Below is a small trained network, with its code and all its weights. Each question gives an input and a target symbol and asks what happens when units are switched off, that is, made to give their printed mean instead of their output.

import numpy as np


def w(rows, s, z=0):
    codes = np.array(rows[::2]) - 128.0
    scale = np.full(codes.shape[1], s)
    scale[-1] = z or s
    return codes * scale


def f(y):
    return np.maximum(y, 0)


def softmax(a):
    e = np.exp(a - a.max(-1, keepdims=True))
    return e / e.sum(-1, keepdims=True)


def log_softmax(a):
    a = a - a.max(-1, keepdims=True)
    return a - np.log(np.exp(a).sum(-1, keepdims=True))


def net(x, mask):
    ids = ['ΞΣΦΨαβγεηθλμπτ'.index(c) for c in x.split()]
    T = len(ids)
    res = E[ids] + P[:T]
    q, k, v = (res @ M[0].T for M in (Q, K, V))
    z = softmax(np.where(np.tri(T) > 0, q @ k.T / 2**0.5, -1e9)) @ v
    res = res + np.where(mask[0], z, O[0][:, -1]) @ O[0][:, :-1]
    y = f(res @ A[0][:, :-1].T + A[0][:, -1])
    res = res + np.where(mask[1:17], y, B[0][:, -1]) @ B[0][:, :-1]
    return log_softmax(res[-1] @ U[:, :-1].T + U[:, -1])


Q, K, V, O, A, B = {}, {}, {}, {}, {}, {}
E = w([
[121,197,96,132,126],'Ξ',
[103,171,144,100,154],'Σ',
[107,168,169,102,160],'Φ',
[127,198,66,142,116],'Ψ',
[94,98,188,56,161],'α',
[94,164,249,116,184],'β',
[103,166,145,107,161],'γ',
[108,133,105,105,143],'ε',
[123,63,55,32,131],'η',
[120,191,37,168,134],'θ',
[120,109,43,68,140],'λ',
[114,167,79,153,143],'μ',
[93,68,131,37,156],'π',
[157,255,141,163,224],'τ',
],0.014)
P = w([
[156,185,87,78,4],'0',
[107,181,122,79,103],'1',
[216,101,157,154,29],'2',
[38,176,105,88,143],'3',
[194,124,143,109,136],'4',
[6,140,114,106,168],'5',
[112,136,151,50,193],'6',
[18,102,118,141,188],'7',
[148,87,104,210,152],'8',
[32,119,108,109,225],'9',
[171,183,113,39,225],'10',
],0.012)
Q[0] = w([
[246,85,168,171,41],'H1',
[86,93,119,193,126],'H1',
],0.013)
K[0] = w([
[114,185,159,90,1],'H1',
[51,177,114,34,204],'H1',
],0.01)
V[0] = w([
[189,198,44,190,168],'H1',
[145,91,11,84,83],'H1',
],0.012)
O[0] = w([
[86,92,142,254,78,237],'H1',
[107,36,76,180,254,1],'H1',
],0.0091,0.0054)
A[0] = w([
[66,74,119,186,211,212],'N1',
[129,86,93,146,80,179],'N2',
[129,224,156,120,253,216],'N3',
[44,78,205,98,211,177],'N4',
[73,30,70,33,90,161],'N5',
[101,154,145,56,134,154],'N6',
[111,149,180,146,99,85],'N7',
[122,144,124,164,78,160],'N8',
[124,67,130,110,75,233],'N9',
[92,162,148,169,42,70],'N10',
[155,155,76,177,84,184],'N11',
[119,110,177,176,19,119],'N12',
[250,185,112,200,115,153],'N13',
[182,150,135,107,223,255],'N14',
[118,188,61,125,108,139],'N15',
[182,171,62,105,136,207],'N16',
],0.0078,0.0041)
B[0] = w([
[176,209,160,230,90,181],'N1',
[129,144,212,74,109,147],'N2',
[108,62,83,136,79,255],'N3',
[144,158,33,187,128,202],'N4',
[46,213,198,141,100,180],'N5',
[156,114,81,169,104,210],'N6',
[134,118,96,109,142,191],'N7',
[137,137,152,106,143,190],'N8',
[1,159,210,108,192,157],'N9',
[126,127,129,96,188,222],'N10',
[97,107,169,72,144,185],'N11',
[83,110,96,135,199,215],'N12',
[79,139,172,87,131,195],'N13',
[205,48,67,88,170,202],'N14',
[141,35,145,101,113,180],'N15',
[198,70,161,55,112,174],'N16',
],0.0066,0.0092)
U = w([
[148,77,140,169,132,130],'Ξ',
[156,97,131,132,153,74],'Σ',
[168,80,141,131,122,213],'Φ',
[159,92,135,193,111,142],'Ψ',
[168,82,111,78,195,140],'α',
[185,181,144,81,74,111],'β',
[146,103,110,136,113,80],'γ',
[146,98,96,143,156,107],'ε',
[145,111,77,139,253,5],'η',
[160,157,106,202,90,80],'θ',
[163,143,53,182,182,172],'λ',
[143,112,101,186,96,139],'μ',
[139,117,60,95,238,14],'π',
[50,153,182,133,175,205],'τ',
],0.0073,0.0026)

Each question gives the input, a string of symbols that net reads in full, and the target symbol t.
The units are the heads (2 rows each of Q, K, V and O) and the neurons (one row each of A and B). Each row of codes is followed by its name. A weight is (code - 128) times the scale printed after its matrix; where a second scale follows, it is the last column's (O, A, B and U).
mask holds one flag per unit, heads first, then neurons. A switched-off unit (its flag False) gives its mean, the last column of its rows in O or B, instead of its output. The means were averaged over made-up inputs and are rounded, as every weight is.
A unit's drop is (log p(t) with every unit on - log p(t) with that unit switched off) / (log p(t) with every unit on - log p(t) with every unit switched off).
The circuit of an input: a set's keep is (log p(t) with only the set's units on - log p(t) with every unit switched off) / (log p(t) with every unit on - log p(t) with every unit switched off). Starting from the 12 units with the biggest drops (on a tie, the unit counted first), units are removed one at a time, each time the one whose removal leaves the highest keep (on an exact tie, the one counted first), for as long as the keep stays at least 0.8.
circuit, biggest first: the units of the circuit, biggest drop first
most important unit: the unit with the biggest drop
k most important neurons: the k neurons with the biggest drops, biggest first
drop of u: that unit's drop, to one decimal
input η Φ λ τ Σ, target λ: circuit, biggest first -> [H1; N1; N4]
input λ τ Σ λ λ Ψ, target λ: circuit, biggest first -> [H1; N1]
input τ Σ π, target τ: most important unit -> N9
input Φ η τ τ α, target τ: circuit, biggest first -> [H1; N9; N14]
input β τ β τ λ, target β: circuit, biggest first -> [H1; N12]
input ε μ α Ψ π α, target π: 2 most important neurons -> [N14; N4]
input Φ Ξ τ α α λ η Φ, target λ: 2 most important neurons -> [N4; N1]
input λ τ τ, target λ: 2 most important neurons -> [N1; N14]
input μ α α τ Σ, target α: circuit, biggest first -> [H1; N14]
input β Ψ μ β λ η α, target λ: circuit, biggest first -> [H1; N4; N1]
input τ β τ Φ ε, target τ: 2 most important neurons -> [N9; N14]
input Φ τ τ ε, target τ: drop of N14 -> 0.2
input Φ Ψ β β λ τ Ξ τ τ τ θ, target τ: drop of N12 -> 0.1
input Ψ Ψ Ψ η β β τ η, target τ: drop of N5 -> 0.6
input Ξ θ γ λ, target λ: drop of H1 -> 1.9
input τ τ η τ τ α μ, target τ: most important neuron -> [N14]
